Below are the code and all the weights of a small trained network. Each question names an input and a class and asks about switching units off, where a switched-off unit gives its printed mean instead of its output.

import numpy as np


def w(rows, s, z=0):
    codes = np.array(rows[::2]) - 128.0
    scale = np.full(codes.shape[1], s)
    scale[-1] = z or s
    return codes * scale


def f(y):
    return y / 2 * (1 + np.tanh(0.7978845608 * (y + 0.044715 * y**3)))


def log_softmax(a):
    a = a - a.max(-1, keepdims=True)
    return a - np.log(np.exp(a).sum(-1, keepdims=True))


def net(x, mask):
    res = np.array(x, float).reshape(1, 7) / 4 @ E
    y = f(res @ A[0][:, :-1].T + A[0][:, -1])
    res = res + np.where(mask, y, B[0][:, -1]) @ B[0][:, :-1]
    return log_softmax(res[-1] @ U[:, :-1].T + U[:, -1])


A, B = {}, {}
E = w([
[3,72,173,150,157,121,117,105],'x0',
[182,131,105,148,143,180,112,202],'x1',
[129,220,144,131,81,123,116,198],'x2',
[143,146,140,121,191,119,166,120],'x3',
[151,106,104,176,123,95,41,157],'x4',
[117,105,181,64,122,71,115,153],'x5',
[194,67,64,96,152,161,84,58],'x6',
],0.011)
A[0] = w([
[120,59,144,147,131,165,20,106,183],'neuron 1',
[69,172,177,117,35,98,161,143,215],'neuron 2',
[210,146,68,54,87,117,105,132,208],'neuron 3',
[196,104,124,99,152,137,202,85,166],'neuron 4',
[83,165,119,144,103,245,110,162,83],'neuron 5',
[28,163,145,175,110,24,127,242,122],'neuron 6',
[155,164,71,227,144,173,138,195,176],'neuron 7',
[6,116,182,209,46,128,184,188,236],'neuron 8',
[202,108,131,134,38,163,44,233,181],'neuron 9',
[138,157,136,67,111,42,64,209,253],'neuron 10',
[97,95,93,156,146,139,16,91,113],'neuron 11',
[104,90,90,152,102,92,1,111,203],'neuron 12',
[249,143,115,92,67,120,70,84,184],'neuron 13',
],0.0091,0.0036)
B[0] = w([
[164,125,157,148,199,109,103,79,197],'neuron 1',
[71,136,111,72,98,123,118,128,216],'neuron 2',
[210,131,102,107,79,93,106,166,205],'neuron 3',
[110,83,95,77,102,145,132,127,182],'neuron 4',
[117,96,151,171,116,116,197,117,174],'neuron 5',
[166,170,81,102,102,115,100,136,229],'neuron 6',
[187,68,182,184,67,188,170,127,218],'neuron 7',
[168,116,39,101,42,175,65,64,251],'neuron 8',
[148,169,79,193,198,117,133,95,228],'neuron 9',
[98,151,123,104,145,50,64,134,207],'neuron 10',
[112,176,144,124,173,77,71,98,190],'neuron 11',
[151,209,110,115,168,79,104,106,201],'neuron 12',
[245,165,135,106,118,143,137,148,207],'neuron 13',
],0.012,0.013)
U = w([
[88,94,149,140,175,126,142,125,129],'0',
[166,165,111,219,253,63,163,97,166],'1',
[245,106,136,247,93,199,227,182,152],'2',
[15,75,130,122,116,204,214,46,132],'3',
[189,165,59,82,79,112,117,130,168],'4',
[21,168,184,91,122,1,212,182,98],'5',
[67,204,187,213,125,140,181,199,2],'6',
[139,190,247,114,122,25,122,136,56],'7',
],0.0095,0.0068)

Each question gives the input, the list of numbers given to net, and the class t.
The units are the neurons (one row each of A and B). Each row of codes is followed by its name. A weight is (code - 128) times the scale printed after its matrix; where a second scale follows, it is the last column's (A, B and U).
mask holds one flag per neuron, in row order. A switched-off neuron (its flag False) gives its mean, the last column of its row in B, instead of its output. The means were averaged over made-up inputs and are rounded, as every weight is.
A unit's drop is (log p(t) with every unit on - log p(t) with that unit switched off) / (log p(t) with every unit on - log p(t) with every unit switched off).
The circuit of an input: a set's keep is (log p(t) with only the set's units on - log p(t) with every unit switched off) / (log p(t) with every unit on - log p(t) with every unit switched off). Starting from the 12 units with the biggest drops (on a tie, the unit counted first), units are removed one at a time, each time the one whose removal leaves the highest keep (on an exact tie, the one counted first), for as long as the keep stays at least 0.8.
units of the circuit, in order: the units of the circuit, biggest drop first
k most important neurons: the k neurons with the biggest drops, biggest first
drop of u: that unit's drop, to one decimal
input [1,8,-4,-3,7,1,-7], class 1: units of the circuit, in order	[neuron 9]
input [8,4,-4,-3,-1,-8,-2], class 3: units of the circuit, in order	[neuron 13; neuron 3]
input [6,8,-4,-8,-4,-6,-6], class 2: 3 most important neurons	[neuron 7; neuron 5; neuron 10]
input [6,-5,6,-3,6,4,5], class 7: 2 most important neurons	[neuron 10; neuron 9]
input [-3,8,-4,0,-6,5,1], class 2: 2 most important neurons	[neuron 8; neuron 2]
input [5,1,7,-1,-7,-1,2], class 3: 2 most important neurons	[neuron 3; neuron 13]
input [-5,-3,-8,1,0,8,-3], class 5: 2 most important neurons	[neuron 8; neuron 6]
input [-7,5,-6,2,7,3,-8], class 2: 2 most important neurons	[neuron 7; neuron 11]
input [-6,6,7,-3,7,-7,0], class 2: drop of neuron 7	0.4
input [4,1,-3,2,-3,-8,-6], class 3: drop of neuron 12	0.1
input [1,5,-4,7,-7,-5,-1], class 3: drop of neuron 13	0.3
